Below are the code and all the weights of a small trained network. Each question names an input and a class and asks about switching units off, where a switched-off unit gives its printed mean instead of its output.

import numpy as np


def w(rows, s, z=0):
    codes = np.array(rows[::2]) - 128.0
    scale = np.full(codes.shape[1], s)
    scale[-1] = z or s
    return codes * scale


def norm(h):
    return h / np.sqrt((h * h).mean(-1, keepdims=True) + 1e-5)


def f(y):
    return np.maximum(y, 0)


def log_softmax(a):
    a = a - a.max(-1, keepdims=True)
    return a - np.log(np.exp(a).sum(-1, keepdims=True))


def net(x, mask):
    res = np.array(x, float).reshape(1, 6) / 4 @ E
    u = 0
    for l in range(3):
        y = f(norm(res) @ A[l][:, :-1].T + A[l][:, -1])
        res = res + np.where(mask[u : u + 10], y, B[l][:, -1]) @ B[l][:, :-1]
        u += 10
    return log_softmax(norm(res)[-1] @ U[:, :-1].T + U[:, -1])


A, B = {}, {}
E = w([
[89,254,175,64],'x0',
[250,144,80,57],'x1',
[128,129,130,128],'x2',
[128,128,126,127],'x3',
[81,55,151,13],'x4',
[128,128,128,129],'x5',
],0.0026)
A[0] = w([
[155,159,117,190,196],'0.n0',
[198,140,96,84,205],'0.n1',
[137,117,109,117,100],'0.n2',
[153,138,114,140,46],'0.n3',
[112,101,123,96,84],'0.n4',
[98,133,116,147,25],'0.n5',
[148,142,123,123,3],'0.n6',
[123,245,125,148,91],'0.n7',
[150,116,114,113,90],'0.n8',
[103,194,145,83,15],'0.n9',
],0.011,0.0015)
B[0] = w([
[153,172,25,125,242],'0.n0',
[233,139,159,129,249],'0.n1',
[117,98,119,126,152],'0.n2',
[129,157,113,186,154],'0.n3',
[126,76,157,109,175],'0.n4',
[156,111,114,193,152],'0.n5',
[111,177,141,160,140],'0.n6',
[74,65,249,169,254],'0.n7',
[113,87,113,136,162],'0.n8',
[123,191,66,49,215],'0.n9',
],0.015,0.0045)
A[1] = w([
[134,118,60,73,187],'1.n0',
[150,179,131,92,118],'1.n1',
[118,150,191,127,111],'1.n2',
[106,188,185,104,79],'1.n3',
[4,74,101,99,83],'1.n4',
[133,129,183,154,3],'1.n5',
[137,128,84,158,123],'1.n6',
[131,34,155,168,111],'1.n7',
[120,234,49,112,137],'1.n8',
[2,150,18,101,7],'1.n9',
],0.0082,0.0019)
B[1] = w([
[99,189,186,187,233],'1.n0',
[91,119,142,69,190],'1.n1',
[150,162,176,178,201],'1.n2',
[189,88,52,146,212],'1.n3',
[51,96,59,80,237],'1.n4',
[139,153,175,178,169],'1.n5',
[134,66,92,136,208],'1.n6',
[127,58,123,51,245],'1.n7',
[133,32,194,101,251],'1.n8',
[74,156,48,248,208],'1.n9',
],0.014,0.0029)
A[2] = w([
[43,232,33,106,7],'2.n0',
[254,123,114,125,145],'2.n1',
[111,99,200,119,139],'2.n2',
[140,125,126,214,104],'2.n3',
[193,178,147,84,130],'2.n4',
[109,132,161,130,97],'2.n5',
[158,156,48,145,33],'2.n6',
[123,215,72,9,170],'2.n7',
[206,106,222,88,88],'2.n8',
[141,72,53,147,160],'2.n9',
],0.0099,0.0017)
B[2] = w([
[145,2,177,235,171],'2.n0',
[26,129,193,59,253],'2.n1',
[90,165,180,110,190],'2.n2',
[138,140,91,65,210],'2.n3',
[48,139,48,165,193],'2.n4',
[84,131,128,125,146],'2.n5',
[152,171,159,68,161],'2.n6',
[166,164,30,169,174],'2.n7',
[229,114,92,196,246],'2.n8',
[169,202,110,151,238],'2.n9',
],0.017,0.0056)
U = w([
[183,195,4,172,251],'0',
[69,38,38,34,68],'1',
[13,122,213,136,164],'2',
[78,28,84,239,59],'3',
[128,215,147,8,129],'4',
[222,41,173,85,129],'5',
[189,207,212,214,63],'6',
],0.013,0.0021)

Each question gives the input, the list of numbers given to net, and the class t.
The units are the neurons (one row each of A and B). Each row of codes is followed by its name. A weight is (code - 128) times the scale printed after its matrix; where a second scale follows, it is the last column's (A, B and U).
mask holds one flag per neuron, layer by layer. A switched-off neuron (its flag False) gives its mean, the last column of its row in B, instead of its output. The means were averaged over made-up inputs and are rounded, as every weight is.
A unit's drop is (log p(t) with every unit on - log p(t) with that unit switched off) / (log p(t) with every unit on - log p(t) with every unit switched off).
The circuit of an input: a set's keep is (log p(t) with only the set's units on - log p(t) with every unit switched off) / (log p(t) with every unit on - log p(t) with every unit switched off). Starting from the 12 units with the biggest drops (on a tie, the unit counted first), units are removed one at a time, each time the one whose removal leaves the highest keep (on an exact tie, the one counted first), for as long as the keep stays at least 0.8.
circuit, biggest first: the units of the circuit, biggest drop first
unit that matters most: the unit with the biggest drop
top k neurons: the k neurons with the biggest drops, biggest first
k most important neurons of layer l: the k neurons of layer l with the biggest drops, biggest first
input [-2,4,3,-6,0,6], class 4: circuit, biggest first => 2.n1; 2.n0
input [-8,-5,-1,7,-7,6], class 0: unit that matters most => 0.n1
input [0,-6,8,-5,6,-5], class 1: circuit, biggest first => 0.n1; 1.n4
input [-5,-6,-1,1,6,-5], class 1: 4 most important neurons of layer 0 => 0.n1; 0.n0; 0.n9; 0.n7
input [0,1,-4,3,-8,6], class 4: top 3 neurons => 0.n0; 2.n3; 2.n8
input [-4,7,6,7,3,8], class 5: top 4 neurons => 0.n0; 2.n8; 0.n9; 2.n1
input [1,-5,4,6,8,-3], class 3: top 4 neurons => 0.n7; 0.n1; 2.n0; 1.n4
input [-8,-2,2,-3,-7,-7], class 0: top 3 neurons => 0.n1; 0.n0; 1.n9
input [5,8,3,1,6,6], class 0: top 2 neurons => 2.n8; 2.n7
input [2,6,7,-1,-2,2], class 6: 2 most important neurons of layer 2 => 2.n8; 2.n1
input [3,3,-7,-6,-2,-1], class 6: top 2 neurons => 0.n7; 2.n8
input [-6,0,-3,-7,3,-5], class 1: top 2 neurons => 0.n0; 0.n1
input [7,0,1,6,2,-3], class 3: 2 most important neurons of layer 0 => 0.n1; 0.n9
input [8,5,6,-1,-3,-2], class 6: unit that matters most => 0.n7
input [0,-6,-4,5,3,8], class 1: 2 most important neurons of layer 1 => 1.n7; 1.n4
input [-3,5,1,-5,2,2], class 5: top 2 neurons => 0.n9; 0.n0
input [6,4,-5,7,-4,-2], class 6: top 2 neurons => 0.n7; 2.n8
input [7,-6,6,-1,-6,4], class 2: top 2 neurons => 0.n7; 0.n1
input [2,-2,8,-3,6,-1], class 3: top 3 neurons => 0.n1; 0.n7; 2.n0
input [5,7,6,-4,-2,8], class 6: unit that matters most => 0.n7
input [-1,6,-3,0,-5,5], class 4: top 2 neurons => 2.n1; 0.n0
input [-5,-6,2,0,-1,2], class 0: top 2 neurons => 0.n7; 0.n1
input [-5,0,2,-2,5,-7], class 1: top 3 neurons => 0.n1; 1.n4; 0.n7
input [-2,1,-8,-3,8,-3], class 5: 2 most important neurons of layer 2 => 2.n1; 2.n4
input [-5,6,-7,-4,2,-2], class 5: 2 most important neurons of layer 0 => 0.n0; 0.n9
input [-2,-8,7,3,6,-5], class 1: 4 most important neurons of layer 0 => 0.n1; 0.n0; 0.n9; 0.n7
input [-4,-6,6,8,1,-1], class 1: circuit, biggest first => 1.n7
input [-8,6,-4,-4,3,-2], class 5: top 4 neurons => 0.n0; 2.n8; 2.n1; 0.n9
input [0,5,7,-8,-2,8], class 4: 2 most important neurons of layer 1 => 1.n8; 1.n0
